How the items are linked:
from | + * § % ~ !
q640 | none none q658 q936 q29 none
q849 | q950 q295 q582 q160 q747 q359
q258 | q95 q757 q403 q31 none q494
q295 | none none q303 q89 q849 q105
q64 | q219 q359 q844 q723 q522 q743
q964 | none none q462 q55 q306 q527
q924 | none none q89 q108 q823 q964
q627 | none none none q303 q436 q531
q747 | q653 q849 q17 q642 q614 q64
q941 | none q277 q836 q470 q660 none
q439 | none q609 q889 q559 q277 none
q991 | q33 q17 q972 q614 q176 q862
q844 | q73 q653 q33 q64 q862 q437
q358 | q659 q455 q645 q152 none q258
q275 | q594 q327 q435 q422 q659 q940
q872 | q64 q642 q614 q626 q685 q638
q277 | none q439 q504 q594 q941 none
q950 | none none q531 q105 q653 q732
q423 | none q95 q700 q494 none none
q183 | none q478 q494 none none none
q582 | q531 q303 q436 q849 q17 q653
q108 | none none q924 none q579 q55
q749 | q404 q367 q155 q175 none q188
q158 | q422 q918 q455 none q152 q696
q579 | q964 q108 q823 none q101 q199
q817 | q29 q973 q327 q212 q422 q222
q403 | q387 q659 q562 q258 none q423
q89 | none none q295 q924 q160 q462
q594 | none q559 q277 q944 q470 none
q862 | q325 q844 q171 q522 q367 q670
q732 | none none q432 q495 q219 q609
q160 | q105 q89 q849 q823 q642 q943
q282 | none q598 q695 none q307 none
q436 | none q627 none q582 q970 q734
q435 | q277 q743 q670 q275 q714 q470
q986 | q973 q199 q78 none q918 q212
q101 | q306 q579 q864 none q877 q986
q73 | none q432 none q219 q325 q889
q527 | none none q868 q138 q973 q936
q907 | q362 q685 q405 q911 none q645
q470 | none q594 q941 q940 q387 none
q156 | none q172 q95 q478 q494 none
q416 | q638 q626 q685 q278 q911 q455
q27 | none q325 none q670 q404 q836
q833 | q327 q78 q638 q918 q455 q422
q278 | q833 q877 q416 none q457 q158
q495 | none none q732 q868 q779 q658
q653 | q432 q950 q734 q359 q844 q219
q512 | none q972 none q176 q332 q848
q522 | q437 q64 q862 q638 q362 q435
q848 | none q171 none q367 q155 q404
q306 | q868 q964 q943 q199 q78 q973
q194 | none q307 q172 none q478 none
q175 | q866 q362 q749 q645 none q562
q700 | none q387 q949 q423 none none
q743 | q439 q779 q437 q327 q435 q594
q434 | q862 q614 q176 q685 q405 q362
q138 | none none q527 none q233 q598
q283 | q435 q638 q362 q455 q645 q659
q41 | none none none q609 q889 none
q176 | q171 q991 q512 q434 q690 q367
q432 | none none none q732 q73 q41
q757 | q940 q422 q659 q696 q258 q156
q437 | q889 q219 q325 q743 q670 q277
q559 | none q658 q439 q29 q594 none
q327 | q559 q705 q743 q817 q275 q944
q307 | none q282 q222 none q194 none
q504 | none q889 none q277 q836 none
q660 | none q941 q754 q387 q949 none
q877 | q78 q101 q626 none q278 q918
q944 | none q29 q594 q222 q940 none
q695 | none q936 q29 q282 q222 none
q734 | none q531 none q653 q33 q73
q970 | none q436 none q17 q972 q33
q105 | none none q950 q462 q359 q495
q31 | q156 q696 q258 none none q183
q95 | none q940 q387 q156 q423 none
q779 | q609 q495 q219 q705 q743 q559
q696 | q172 q590 q757 none q31 q478
q943 | q495 q462 q359 q306 q723 q705
q638 | q743 q723 q522 q833 q283 q275
q940 | none q944 q470 q172 q95 none
q670 | q504 q437 q27 q435 q866 q941
q405 | q367 q434 q690 q907 none q175
q303 | none none q627 q295 q582 q950
q362 | q670 q522 q367 q283 q175 q714
q332 | none q512 none q690 none q155
q973 | q640 q527 q705 q233 q817 q695
q659 | q470 q275 q714 q757 q403 q95
q219 | q41 q732 q73 q779 q437 q439
q233 | q936 q138 q973 none q212 q282
q422 | q944 q817 q275 q590 q757 q172
q823 | q462 q924 q160 q579 q864 q306
q614 | q844 q747 q991 q872 q434 q522
q367 | q27 q862 q848 q362 q749 q866
q17 | q734 q582 q970 q747 q991 q844
q55 | none none q964 none q199 q138
q212 | q695 q233 q817 none q590 q307
q852 | none q404 none q188 none q449
q359 | q732 q105 q653 q943 q64 q779
q29 | none q640 q559 q695 q944 none
q642 | q359 q160 q747 q864 q872 q723
q685 | q522 q872 q434 q416 q907 q283
q590 | q222 q212 q422 none q696 q194
q387 | none q470 q660 q95 q700 none
q188 | q754 q866 q852 q562 none q949
q658 | none none q609 q640 q559 none
q172 | none q222 q940 q194 q156 none
q33 | none q734 none q844 q171 q325
q598 | none none q936 none q282 none
q404 | none q27 none q866 q852 q754
q171 | none q33 none q862 q848 q27
q723 | q779 q943 q64 q78 q638 q327
q199 | q527 q55 q306 none q986 q233
q325 | none q73 none q437 q27 q504
q714 | q941 q435 q866 q659 q562 q387
q478 | none q194 q156 none q183 none
q690 | q848 q176 q332 q405 none q749
q626 | q723 q864 q872 q877 q416 q833
q918 | q817 q986 q833 none q158 q590
q455 | q275 q833 q283 q158 q358 q757
q155 | none q848 none q749 none q852
q868 | none none q495 q527 q705 q640
q754 | none q836 none q660 q449 none
q494 | none q156 q423 q183 none none
q866 | q836 q670 q404 q714 q188 q660
q911 | q283 q416 q907 q457 none q358
q457 | q455 q278 q911 none none q152
q531 | none none none q950 q734 q432
q936 | none none q640 q598 q695 none
q836 | none q504 none q941 q754 none
q449 | none q754 none q949 none none
q972 | none q970 none q991 q512 q171
q949 | none q660 q449 q700 none none
q645 | q714 q283 q175 q358 none q403
q462 | none none q105 q964 q943 q868
q864 | q943 q823 q642 q101 q626 q78
q609 | none none q41 q658 q439 none
q705 | q658 q868 q779 q973 q327 q29
q889 | none q41 none q439 q504 none
q78 | q705 q306 q723 q986 q833 q817
q152 | q757 q158 q358 none none q31
q562 | q660 q714 q188 q403 none q700
q222 | none q695 q944 q307 q172 none

The rows follow the links: the fewer symbols apart two items are, the more alike their rows tend to be.

Each row is also shifted at random along 10 hidden directions that mean nothing.

Some items, each with a row of numbers:
q432	[ -7  27   7  -3  10  11   7 -11   1  -5 -22   3 -12  16  -7  -9  -7  -1   5  -9   6   5   0  -5   2  -8  -1   3   5  13  10   3   2   3 -14   5 -24  -5  14   7   8   5   4  13  -3   1  -2   8   5   2 -25  17   7  15   9  17   0]
q749	[ -6  -3  -9  -6  17   8   6  -5   0   2   5  10   5  19 -11 -13  -8   2  -2 -15  10  13 -11  -2  -3   3   4   8   1   1 -13  -6  -6   3 -11 -20 -11  13  -1   7   4  -4   3 -20   5 -11   3  -9  14   3 -19  -1  -3  10  -1  15  12]
q670	[ 14  17  13  15  13   5   9 -17  -4 -10 -30   3  -6 -17   5  -9   2  -9 -18  15   3 -23   3  -3  18  -5  12  21   9  15   7  15  -4  12  -2  20  15  10   0 -11   2  21 -25   8 -11  11  -6  10  -1  10   6 -12  11  -8   7 -10   3]
q171	[-26   7  -4  -6  11   2  15  18   3   4  -6  12   4  10   2   7 -16  -8  -2  -7  -8 -12   2  -1  -3 -10   1 -13  -2 -10 -18 -21 -24 -12 -10   8   0  -1   2   9  16   0  -4   5   4 -11   8   7  -2  -1  -3  -4   4   7  -5   1   5]
q405	[ 46  17  25  -5   5   5 -12  -2  -1  -4  -4   6  11 -11   2  10  11   0  -6   9   0  10 -10   5  15 -11  32  10  -5   8  27  10   3   0 -10  -6   7  -5  -2  -4  -6  -5   4  -3 -10  14   7 -25  12  -7  15   2  -3  -8   4   1   1]
q817	[-21   0  12  -8  -7   4   7  14  -2   2  -8  14  -1 -20  21  -8  -2  -2 -18  -3  -5   1   4  -7   1 -10   3  -3 -36  18 -24  23  15   1   9  18   4   4   3  -6   2  -3 -30  -5  22   5  -6   9  -7   6  44  -8 -11  16 -17  20 -20]
q627	[ 23   3 -23  11  -2  -8  12  -2   0   5 -21   1  -3   4 -11 -20   0   8   8  10   1 -10  -9   7   6   7  17 -14  12  -8  -2   8   6  -4   3 -24   6   7   0  -7   6  -4   2   8   4  -7  -2   0  -2  16   8  -6   4   5 -23   1  11]
q188	[ 18  -1  -7  -2   4   7  -7 -13  -1 -13  14   1   4  13  -7   3   3  -3 -11  -4 -13   0  -3  -3  16   1   2  22   4   5   2   0   0   2  -6 -25   5  20  -1   4  -4   4   3  -8  -6  -6   9 -11   2  -7  -4   1  -3 -15   2  -8   4]
q660	[-13  -4   0  -6  15   8  -1  -8  -1   4   8   0  11   3  -2 -14 -23  -7 -15  -6   6  13  -4 -19  10 -15 -10  15 -11  15 -22  -2   9  -9  14  -5   2  31   3  12   2  17  -1 -10  -1  -6   2   2   3  -6   7 -20 -11  12  -8  11  -5]
q833	[-29  13   9  41   5 -15  -4   1  -2   9  16 -15   4  -6   9  28  -9  -2  10 -17  19  -4  14   4  -1 -16 -16 -17  15  -9 -31 -23 -11   5   1  17   6  20  -3  -2  -7  -1  14   2   3  -6  -5   9 -14  12 -34  -4  13  12  34 -21  -6]
q590	[ -5  -3  -3  20  -1 -16   1   2   4   9   2  -7  -1  -3   6 -38 -11  11   6   9  37  19  11 -13   2   5  -8 -23 -11 -10   6   8   8 -22  -4 -52  -3  27   4 -13   9  -5  12 -15 -26   0   5  -9   3 -16   6 -21   2  20 -14  18 -10]
q358	[ -7 -22  16 -16  -1   6 -19  -4   3  13  36  -6  17  -1   3  11   4  -2  -3   3 -10  15 -12   3 -14   4  -7  12 -11  -9  -1  -7   3   4  13  23   6  -1  -8  12  -9  -4   7 -14  -2   2  -7  -9   7 -13   8 -16 -11 -13   7  -8  -8]
q582	[  6  18  -4 -10  11   6   1   8   1  -2  15  -1  -3  20  -9   8  -9   3  12 -25  -3  23  -5   6  -7 -10  11  -2  -7   5  -4  -3   0  -2 -10 -25 -27   9   1  11   3 -11  22 -11   9  -8  13  -1   8 -21 -18  15  -1  18   8  32   6]
q101	[ 27   9  -5  33  -3 -12  -5 -10  -3  -2  14 -13  -2 -10   0   2  15   7  -1   1  -1 -11   3  15   8   7  15   2   2 -11   6  12  17  14   2 -31   8  28   0 -13  -7  -6   5  -6 -12   4   3  -5  -9 -13   8  -7   9   3   3   0  -2]
q862	[-12  -4  -9 -21   5  -1   7  34   4  -3   6   7   7  18   5  16 -15  -4   7 -12 -12   7   3  -2  -5 -13   1 -19  -5  -8 -15 -24 -24 -23  -8 -13   1  -2  -5   7  17  -6   8  -2   8 -14  16   6   6 -12  -1   3  -3   1 -13   6   7]
q943	[ 24   9  -6  14 -10  -4  -6 -21  -5  -3   8  -5   0 -14   5  24  11  -5  -6  -7 -27  -9  -9  14  10  -6  11  17   4  13 -23  12  19  14  14  23  15  11  -5  -2 -21   1 -15   9  22  -1  -3  10 -21  14  19   6   4 -10   6 -24  -3]
q108	[-19 -10  17 -17  -4   7   0  20   2  19 -11  10   3 -19  10  -7  -1   9   4   2  -3 -10  -9   5 -11   3   3 -16 -20 -17  13  14   6   5  13  16   2 -22   0  -5   7  -8  -2   3   3  14 -16   4  -1 -11  35 -14 -16   9 -19  26  -9]
q183	[  8  16  -7  13  -7  -3   3 -11  -2  -5 -14  13   4  -1  -3 -24   0   3 -19   6  26  16   5 -12  20  -9   0  -2  -7  25 -25   6  13  -9 -10 -18   4  14  13 -10  -4  -4 -10  -2  12  -8  -2 -19  -1  36   2   2   2  21 -16  -4 -13]
q700	[-41   0   5  -5   9   3  19   1  -5  -4 -30  27  -8  -2  -7 -17 -13   0  -7  -1  20 -16   8 -15   1   8 -17   0   0   3  18  -8 -22   6 -28  -3 -11 -21   0  -3   3  -1 -17  -3  -7  10   6  -5   5   1 -16  12  -6   5   6  11   7]
q27	[-33   9  17   6  15  14   9  12  -5  -9  -3  -2 -13   2   2  14  -6  -2  -8 -14  -8 -36  12  -2   0  -5  -9  10   9  -8   8  -3 -22  24 -10  10  -6  -5   3   3  10  14  -6   6  -9   7 -11  11  -2  -6 -18  -1   5  -7  24   7   2]
q522	[  9 -14  -1   6   7  -4   7  25  -3  -9   2  -1   1  -2   5   1  -3   7   1 -15   7 -10   1   0   5  -1  12  -7   1  -2 -11   8  -4   5   4 -25  11  15 -15 -14   9   3  -2  -9  13  -2  -5   5  10   7   8 -13  -3   0  -8  12   3]
q295	[ 25  -8  -7  -1   1   4  -6  -7  -1  -7  10 -11  -7   2  -5  18  16   6  13  -8 -23 -16  -4  17  -6  15  11  15  18 -11  32  12   9  25   8  -7   1  -2 -12  -4  -3   0  10   3  -3   3   1   5   3 -15  -9  12   7 -14   6   2   9]
q950	[ 20  -7 -12  20 -18  -9  13  27  -2  -6 -11  -8  -8   3 -12   2   1  17  18  -8   0 -26  -1   6   8   2   6 -25  20 -12  -3   4  -2  -3   1 -41   9  -9  -5  -9   3  -5  14  15  10  -2 -13   4  -8  24   4   1  -8 -11 -11  -4  15]
q31	[-21  20  -4   8  -4  -7   0 -24   2  11 -18  23   5  -1  -2  -7  -3  -8 -10  19   4   4   5  -7  11  -2 -11  -7  -7  -3   7 -18  -9 -22 -24   6   7   0  13  -4  -8 -11  -9   5 -20   3  22 -18 -12 -10   1   2   4   4  -7 -19  -5]
q924	[ -9   9 -22  15  -3  -9   4 -18  -1   6 -14   8  -2  -5  -4   8   3  -2   8  -7 -11 -11  -2  14  -1   7   0  -3  15  -3 -14  -6   6  13   2  15   3   4  -4  -9  -5  -7  -7  12  15  -7   3   9 -15  16 -12  14  14  10  -9 -12   1]
q403	[ -7  -6  -6   9   8   6  -7 -17  -7 -14  22   4  -2  10 -12  -2   3   2  -7 -22   7   1   2  -4   8  10 -14  21   0   5  11   3   3  17 -13 -47  -4  29  -8  -7  -9  -5   4 -24 -10   1   9 -13   5 -21 -19   5  -4  -4  11  10  -2]
q779	[ 13   0   5  -3 -14   3  -1  13  -1 -21   8 -12 -16   4  -3  14   0   6   7 -17 -15  -6   3  -1   3  -2   0   0  -3   7  21  11   4   0  -4 -30  -8  -5  -2   2  -6  -2  11   2  -3   9   6   4  -5 -24   7  14 -13 -15  11   9   3]
q598	[ 13   0  -5 -13 -11   7 -16  -7   3  -9  10 -13  -6  15   1   2  16   3   9   6   0  29   5  -2  -8   2  -9   4   8  13   3   2  15   0   7  12  -9 -18  10   4  -1   1  10   7   5  -3  -5  -1   5  16 -25  19  10  -1   6  -5 -13]
q889	[ 25  16  -5  22  -3   2   2 -17  -1  -6  -1 -23  -6   4  -8 -14  -3   3  -4   6  11   8   0  -7   8 -10   2   8   8  16 -22   7  16  -4   8 -11  -6  17  13  10  -6  11   8   8   0  -7 -14   2  -9  21  -9  -4   6   3  13  -9   5]
q307	[ -7 -14  -6  -6 -16   4  -2  25  -2 -14  21  -7  -8   0   7  13  15   6 -10  -8 -11  -8  14  -1  -2   0  -9   0  -8   3 -15   5   6   8   8  -8   6  -6   6  -4   0  -2  -7   0  18  -5 -11   2  -8  16  10  12  -1  -2  -2  -2 -14]
q258	[ 11  -1 -20   1 -13 -10  -7  -5   3  -9   2  17   4  13  -9  -2   7   0   0   9   2  19   6  -6   9   2  -9 -11   0   1  10 -19  -8 -26 -24 -36   5   0   2  -6  -3 -19   4  -4 -12  -8  30 -26  -1  -9  -9  17  -2  -6 -13 -19  -3]
q470	[-28  11   9   2   9  -4  11  11  -1   4 -11   4   8  -8   6 -15 -36  -7  -4 -11  29  20   8 -27   9 -29 -15 -14 -17  20 -41  -9  -1 -27   4  -4  -7  19   6   8   7  10  -2  -7   9  -6   7   7   4   6   5 -12  -9  27  -4  20  -5]
q55	[ 15  -8  -2 -19 -11   3 -14  -4   4   8   5  -5   2   5   6  -2  14   3  12  13 -10  25  -9   7 -12   3   4  -4  -3  -2   3   7  18  -8  12  23   0 -14   3   3   0  -6   6   9   4  -2  -6   0   3   3   8   1   2   1 -15  -5 -10]
q283	[-34  -9 -13 -13  26   5   6 -22  -2   7 -13  34   5   3  -2 -11  -4  -7 -12 -15  -2  -2  -5  -2   3  14  -2  21  -3   6   3  -1  -3  19 -11   8   0  20 -13 -14   5  -3 -27 -18   7  -4  16   2  10 -10  -9   1   5  14 -19  21  -3]
q156	[-40 -14   7 -12  -2  10  -3  16  -1  -5   1  14   0  -5   6  11  -1  -3 -12  -9  -4 -16   8  -7  -1  -1 -23   5  -5   2  -2  -5  -9  12   1  18   5 -17   1  -3   0   3 -13   2  10   3  -8   3  -3   8  -2   7  -7  -4   0  -2 -11]
q941	[ -5  27   9   4   2  -5   3   0   3   0 -12  -4   6   0   4   1 -27 -14  -2   9  14  22  10 -20   9 -29 -10 -13  -2  15 -14 -22 -10 -39  -5  12  -4   4  12  13   5  10   9   9  -8  -3  12   1  -4  -1  -6  -5   4   6  12 -14   0]
q275	[  2  19  12  20   3  -9  -8  -6  -4  -6   3  -7   5 -13  10  16 -11  -9  -9  -7   8   8   9 -10  19 -25  -3   1   0  18 -19  -6   5 -11   1   1  14  29  -1  -7  -7   9  -1   1  -3   2  10   5 -13  -3   2  -5   4   5  14 -14 -14]
q494	[-17 -11  25 -21   0  10 -11   3   0   3  13   4   6  -5   3  -4  -3  -1  -8   2   4   9   2 -11  -6   1 -15   9 -18   2  24   1   0  -2  -5   3  -6 -13   3   3  -5   1  -2 -13 -15  12   0 -10   7 -23  10  -3 -17  -5   5  11 -11]

From each start, follow one symbol. Which item do you reach?
Answers are names.
---
[ 27   3  -7  10 -14  -7  -8  11   0  -1  17 -13   1   3   1   6  16  10   7  -3   0  12  -1  14  -3  -3  15 -13   1  -3 -18   6  15   1   7 -18   2   2   6  -4  -3 -14  15   4  15  -7  -7 -11  -3  19   3   7   2   8  -2  -4  -5]
~: q101
---
[  1 -41 -13 -17  -9  -1 -16  16   3  -3  30  -3  12   8   3   3   3   0   3  -3  -8  13  -2  -7  -3  10 -12  -4   1  -8   1  -7   0 -13  12 -26  17   8 -15  -4   2   0   6 -17   0  -6   8  -5   6 -10   8 -10 -14 -21 -19  -4  -4]
§: q714
---
[  6 -13  -2   9 -18 -17  -7  27   6  -2  25 -22  -5   6   7  17   8   7  23  -6   6  16  10   9 -20   2  -3 -31   2 -18  -3 -12 -11 -15  -4 -19  -5 -11  -4  -1   0 -17  26  -4   0  -4   3   0   0  -6 -10   9   3  -5  14  -7   3]
*: q306
---
[-33   0   6   5  -7  -1  -3   9   2   3  20 -10  -5  -1  10  11  -1  -1  -1 -10  -2  -2  12   0 -10  -5 -17  -7 -14  -6 -15  -4  -2   2   6  11  -5   1   7   5  -3  -3   3   1   4  -1  -7   9 -12  -7   1  -1  -2   6  14   1 -14]
§: q817
---
[ 23  -4 -21  14  -8 -12   2 -21   0  -9  -5  -3 -18  11  -7 -16  21  12  15  -2  12  10   2  12  -5  25   9   1  11   2  12  16  16  13 -12 -30 -13   6  -2 -15  -4 -15   3  -6   5  -5   3   0   4  10 -20  20  14   7  -3   5   2]
!: q973
---
[-14   1  11   4  13  -3  -1   5  -1  -4  -1   2  -4   3   8  12   3  -2   8 -16  14   3   8   4 -11   3   1  -1  10   4  -4  -5 -14  17  -9  18  -8   0 -11  -8   5  -1  -3  -7  12  -3  -3  10  13   9 -34  12  15   6  22   5  -3]
~: q283
---
[-16 -22  -2 -26  10   4   0  16  -1   1   2  22   6   0   5  17  10   2   1 -12 -13 -14  -3  11 -11  14   5   1   4 -13  17  -5 -15  22  -4   9   5 -18 -17  -9   7  -8  -8  -7  11   1   2  -3  12  -4  -5  10  -2  -6  -9  10   2]
+: q522
---
[ -2   8   7   5   0   5   5   4   0 -14   0 -15 -17  11  -2   4   2  -1   0   3   2 -13  12  -2  -5   1  -7   8  11   1  14  -5 -14   6  -8   5 -13 -14  12  10   1  11   4   9 -13   4  -5   7  -1   1 -24  14   8 -11  29  -8   7]
~: q836
---
[ 35 -17 -13  22 -12 -21  -6  -5   0   5  16 -22   0 -13   2  -1  17   6  10  14  -1  -8  -2  18  -7  19  13  -6  11 -23   7   7   7   7  13 -13  16   7  -9 -10  -6  -3  11  -6 -10   1  -2   1  -3   0  11 -10   9 -13   2 -18   8]
!: q78
---
[-11 -28 -22 -33   1   8  -5   3   6  -4  28   2  -7  17   0  11  20   3  10 -18 -30   3  -3  20 -28  29   1  11  -5 -17  19   4   3  26   7   2 -16 -11 -10   1   2 -12  -2 -14  15  -8  10   6  11 -24  -9  23   3  -3  -8  21   1]
§: q160
---
[-31 -10  -3  -9  10   6  -4  -4   0  -1  13   1   5   7  -3   7 -14  -8  -4 -11   1   4   3 -11  -2  -3 -25  12   4   5 -12 -18  -6   2   8  14  -2   4  -2  11  -1  15  -1  -4   0  -8   3   6   1  -1 -22  -1  -3  -4   9  -7  -1]
*: q470
---
[ 14 -17  10  -6   0   2  -4  19   4   0  13 -15  10  14  -3  -4  -9   3  10   5  19  19  -4 -10  -4  -8  -3 -14   8  -4 -12 -11 -11 -22   4 -11   4  -7  -4  10   6   9  20   0  -4  -6 -15  -6  14  14 -11 -16  -5 -12   4  -9   7]
+: q836
---
[ 14  -6   9   3  14   2  -4   3   2  13  11  -4  18  -4  -2 -18 -17   4  -1   2  13  13 -15 -10   8  -9   9  -1  -7  -6  -4   8   6 -17  10 -26  11  33  -9   5   6   7  12 -15 -13   0  -1  -5  12 -20  23 -40 -14   1 -14  14   4]
+: q27
